Below is a small trained network, with its code and all its weights. Each question gives an input and a class and asks what happens when units are switched off, that is, made to give their printed mean instead of their output.

import numpy as np


def w(rows, s, z=0):
    codes = np.array(rows[::2]) - 128.0
    scale = np.full(codes.shape[1], s)
    scale[-1] = z or s
    return codes * scale


def norm(h):
    return h / np.sqrt((h * h).mean(-1, keepdims=True) + 1e-5)


def f(y):
    return y / 2 * (1 + np.tanh(0.7978845608 * (y + 0.044715 * y**3)))


def log_softmax(a):
    a = a - a.max(-1, keepdims=True)
    return a - np.log(np.exp(a).sum(-1, keepdims=True))


def net(x, mask):
    res = np.array(x, float).reshape(1, 6) / 4 @ E
    u = 0
    for l in range(3):
        y = f(norm(res) @ A[l][:, :-1].T + A[l][:, -1])
        res = res + np.where(mask[u : u + 9], y, B[l][:, -1]) @ B[l][:, :-1]
        u += 9
    return log_softmax(norm(res)[-1] @ U[:, :-1].T + U[:, -1])


A, B = {}, {}
E = w([
[101,8,243,92,126],'x0',
[59,170,44,176,132],'x1',
[129,215,225,119,253],'x2',
[221,42,12,63,207],'x3',
[116,59,84,203,192],'x4',
[179,207,83,130,30],'x5',
],0.0043)
A[0] = w([
[116,149,192,71,118,15],'L0N0',
[155,89,200,124,185,85],'L0N1',
[108,134,254,159,148,250],'L0N2',
[206,90,118,3,87,178],'L0N3',
[78,82,241,189,155,209],'L0N4',
[146,100,103,65,155,186],'L0N5',
[148,178,155,97,123,205],'L0N6',
[45,145,113,165,116,195],'L0N7',
[161,119,178,185,149,104],'L0N8',
],0.007,0.0013)
B[0] = w([
[159,97,198,154,146,148],'L0N0',
[87,170,112,100,146,173],'L0N1',
[172,88,169,45,129,251],'L0N2',
[134,108,135,255,156,229],'L0N3',
[100,148,80,21,147,242],'L0N4',
[60,169,143,183,91,169],'L0N5',
[212,104,152,115,122,174],'L0N6',
[66,99,146,71,98,184],'L0N7',
[123,136,76,95,199,140],'L0N8',
],0.0077,0.0033)
A[1] = w([
[107,146,224,92,212,79],'L1N0',
[115,93,118,133,70,61],'L1N1',
[63,78,116,2,135,222],'L1N2',
[194,150,233,139,223,183],'L1N3',
[216,114,126,197,89,142],'L1N4',
[117,134,135,123,250,222],'L1N5',
[208,127,219,159,69,226],'L1N6',
[168,187,160,105,202,8],'L1N7',
[72,192,196,148,74,104],'L1N8',
],0.007,0.0015)
B[1] = w([
[255,173,73,154,144,220],'L1N0',
[116,90,147,154,198,144],'L1N1',
[103,211,160,131,110,254],'L1N2',
[176,61,110,178,12,229],'L1N3',
[114,204,202,175,108,196],'L1N4',
[167,113,73,156,55,214],'L1N5',
[152,107,203,115,96,200],'L1N6',
[138,79,116,152,132,170],'L1N7',
[145,61,175,120,164,161],'L1N8',
],0.007,0.0039)
A[2] = w([
[133,108,118,85,174,116],'L2N0',
[164,226,78,178,102,106],'L2N1',
[138,150,68,96,169,196],'L2N2',
[101,163,140,110,130,11],'L2N3',
[40,95,120,170,97,248],'L2N4',
[158,103,127,165,178,156],'L2N5',
[122,1,37,167,81,183],'L2N6',
[164,248,152,173,93,134],'L2N7',
[15,145,112,100,81,141],'L2N8',
],0.0097,0.0016)
B[2] = w([
[110,233,152,59,78,126],'L2N0',
[146,101,146,43,195,247],'L2N1',
[205,160,177,102,107,168],'L2N2',
[128,104,41,167,80,123],'L2N3',
[179,139,34,230,211,204],'L2N4',
[127,161,197,171,105,146],'L2N5',
[150,176,104,190,164,253],'L2N6',
[132,118,126,8,45,248],'L2N7',
[59,45,55,159,254,190],'L2N8',
],0.0058,0.0053)
U = w([
[151,99,66,221,168,208],'0',
[173,151,159,10,122,251],'1',
[54,106,72,68,192,14],'2',
[166,82,194,153,78,26],'3',
],0.012,0.0025)

Each question gives the input, the list of numbers given to net, and the class t.
The units are the neurons (one row each of A and B). Each row of codes is followed by its name. A weight is (code - 128) times the scale printed after its matrix; where a second scale follows, it is the last column's (A, B and U).
mask holds one flag per neuron, layer by layer. A switched-off neuron (its flag False) gives its mean, the last column of its row in B, instead of its output. The means were averaged over made-up inputs and are rounded, as every weight is.
A unit's drop is (log p(t) with every unit on - log p(t) with that unit switched off) / (log p(t) with every unit on - log p(t) with every unit switched off).
The circuit of an input: a set's keep is (log p(t) with only the set's units on - log p(t) with every unit switched off) / (log p(t) with every unit on - log p(t) with every unit switched off). Starting from the 12 units with the biggest drops (on a tie, the unit counted first), units are removed one at a time, each time the one whose removal leaves the highest keep (on an exact tie, the one counted first), for as long as the keep stays at least 0.8.
units of the circuit, in order: the units of the circuit, biggest drop first
k most important neurons: the k neurons with the biggest drops, biggest first
top k neurons in layer l: the k neurons of layer l with the biggest drops, biggest first
input [-1,6,-1,-6,-6,0], class 2: units of the circuit, in order : (L2N8, L0N7)
input [-3,-6,-4,4,-2,-2], class 0: 3 most important neurons : (L0N3, L0N2, L1N2)
input [-6,-4,3,1,-3,-5], class 3: units of the circuit, in order : (L1N3)
input [6,0,2,1,1,7], class 3: units of the circuit, in order : (L0N3, L1N6)
input [5,-4,0,5,3,-6], class 0: units of the circuit, in order : (L1N5, L2N6, L2N7)
input [6,-8,5,6,-3,8], class 3: units of the circuit, in order : (L0N3, L1N3)
input [1,8,4,-3,2,3], class 2: 3 most important neurons : (L0N7, L2N8, L0N3)
input [1,-1,-6,-5,-1,2], class 0: 3 most important neurons : (L1N0, L0N2, L2N4)
input [2,8,-5,-8,-1,1], class 2: 3 most important neurons : (L0N7, L0N3, L1N3)
input [2,8,-1,-5,1,3], class 2: units of the circuit, in order : (L0N7, L2N8)
input [7,6,2,2,6,-1], class 2: 2 most important neurons : (L0N4, L2N8)
input [4,7,-8,-5,-1,7], class 0: 2 most important neurons : (L2N4, L0N4)
input [6,7,5,3,2,2], class 1: top 2 neurons in layer 1 : (L1N0, L1N5)
input [1,-1,-7,1,-6,3], class 3: top neuron in layer 2 : (L2N7)
input [-2,-7,0,8,-2,0], class 0: 3 most important neurons : (L0N3, L1N2, L0N2)
input [-2,-6,1,8,-4,0], class 0: 3 most important neurons : (L0N3, L1N2, L1N3)
input [-8,4,-5,3,2,4], class 2: units of the circuit, in order : (L2N1, L1N3)
input [-2,-6,5,-4,-4,3], class 3: top 2 neurons in layer 1 : (L1N3, L1N6)
input [1,7,2,-2,-3,3], class 2: units of the circuit, in order : (L0N7, L2N8)
input [5,5,-5,-4,8,-2], class 2: units of the circuit, in order : (L0N4)
input [-1,-6,-7,0,-7,7], class 3: 3 most important neurons : (L0N3, L0N4, L1N6)
input [0,-5,1,2,-4,-5], class 3: 2 most important neurons : (L0N3, L1N3)
input [-6,6,4,-8,-2,-6], class 1: 3 most important neurons : (L1N0, L0N2, L0N5)
input [-1,8,1,-3,4,-5], class 2: top 2 neurons in layer 1 : (L1N3, L1N2)
input [2,-1,7,4,3,5], class 0: top 2 neurons in layer 1 : (L1N3, L1N7)
input [3,-4,8,1,-3,4], class 3: top 2 neurons in layer 1 : (L1N3, L1N7)
input [-8,-5,2,-8,6,8], class 1: units of the circuit, in order : (L2N7)
input [0,0,2,5,-8,-6], class 3: top 2 neurons in layer 0 : (L0N4, L0N0)
input [-4,-2,5,-8,3,-7], class 1: 2 most important neurons : (L0N4, L1N0)
